Below are the code and all the weights of a small trained network. Each question names an input and a class and asks about switching units off, where a switched-off unit gives its printed mean instead of its output.

import numpy as np


def w(rows, s, z=0):
    codes = np.array(rows[::2]) - 128.0
    scale = np.full(codes.shape[1], s)
    scale[-1] = z or s
    return codes * scale


def f(y):
    return np.maximum(y, 0)


def log_softmax(a):
    a = a - a.max(-1, keepdims=True)
    return a - np.log(np.exp(a).sum(-1, keepdims=True))


def net(x, mask):
    res = np.array(x, float).reshape(1, 2) / 4 @ E
    y = f(res @ A[0][:, :-1].T + A[0][:, -1])
    res = res + np.where(mask, y, B[0][:, -1]) @ B[0][:, :-1]
    return log_softmax(res[-1] @ U[:, :-1].T + U[:, -1])


A, B = {}, {}
E = w([
[56,157,4],'x0',
[67,11,122],'x1',
],0.011)
A[0] = w([
[119,142,57,137],'n0',
[85,54,132,87],'n1',
[109,150,52,91],'n2',
[91,163,71,131],'n3',
[160,98,197,102],'n4',
[172,95,169,87],'n5',
[85,28,130,133],'n6',
[71,57,137,90],'n7',
[94,123,30,79],'n8',
[73,164,63,71],'n9',
[76,9,133,78],'n10',
[148,109,208,108],'n11',
[167,229,124,111],'n12',
[161,235,120,83],'n13',
[114,223,158,86],'n14',
[66,166,68,137],'n15',
[119,68,109,153],'n16',
[154,114,109,248],'n17',
[198,175,111,100],'n18',
[130,129,126,227],'n19',
[221,120,187,85],'n20',
[139,221,138,88],'n21',
[106,136,51,76],'n22',
[102,65,128,153],'n23',
[111,228,165,154],'n24',
[122,102,215,83],'n25',
[185,109,197,109],'n26',
],0.015,0.016)
B[0] = w([
[136,70,152,189],'n0',
[165,170,7,164],'n1',
[76,27,134,174],'n2',
[121,75,151,191],'n3',
[59,55,130,170],'n4',
[31,55,97,153],'n5',
[179,199,66,198],'n6',
[121,171,46,168],'n7',
[106,78,125,183],'n8',
[84,50,110,173],'n9',
[152,179,8,186],'n10',
[90,57,138,173],'n11',
[173,157,47,198],'n12',
[144,153,38,189],'n13',
[117,166,22,166],'n14',
[126,65,170,206],'n15',
[191,143,120,178],'n16',
[228,153,247,248],'n17',
[162,126,50,167],'n18',
[243,145,237,227],'n19',
[92,64,101,178],'n20',
[144,154,27,174],'n21',
[82,59,108,166],'n22',
[192,164,99,183],'n23',
[183,178,85,202],'n24',
[96,58,90,161],'n25',
[106,49,124,180],'n26',
],0.012,0.016)
U = w([
[173,143,45,130],'0',
[121,2,121,134],'1',
[212,139,208,254],'2',
[99,137,117,98],'3',
[77,150,189,108],'4',
[133,106,160,77],'5',
[122,148,116,85],'6',
],0.018,0.009)

Each question gives the input, the list of numbers given to net, and the class t.
The units are the neurons (one row each of A and B). Each row of codes is followed by its name. A weight is (code - 128) times the scale printed after its matrix; where a second scale follows, it is the last column's (A, B and U).
mask holds one flag per neuron, in row order. A switched-off neuron (its flag False) gives its mean, the last column of its row in B, instead of its output. The means were averaged over made-up inputs and are rounded, as every weight is.
A unit's drop is (log p(t) with every unit on - log p(t) with that unit switched off) / (log p(t) with every unit on - log p(t) with every unit switched off).
unit that matters most: the unit with the biggest drop
k most important neurons: the k neurons with the biggest drops, biggest first
drop of u: that unit's drop, to one decimal
input [-4,-2], class 1: 2 most important neurons	n20; n26
input [7,6], class 1: 4 most important neurons	n15; n2; n8; n9
input [-6,7], class 0: 2 most important neurons	n10; n6
input [-5,5], class 0: 2 most important neurons	n6; n10
input [-1,-3], class 2: unit that matters most	n10
input [-7,7], class 0: 3 most important neurons	n10; n6; n1
input [6,-5], class 1: 2 most important neurons	n2; n15
input [6,5], class 1: 2 most important neurons	n15; n2
input [-7,-6], class 1: 2 most important neurons	n26; n20
input [0,-3], class 2: drop of n10	0.1
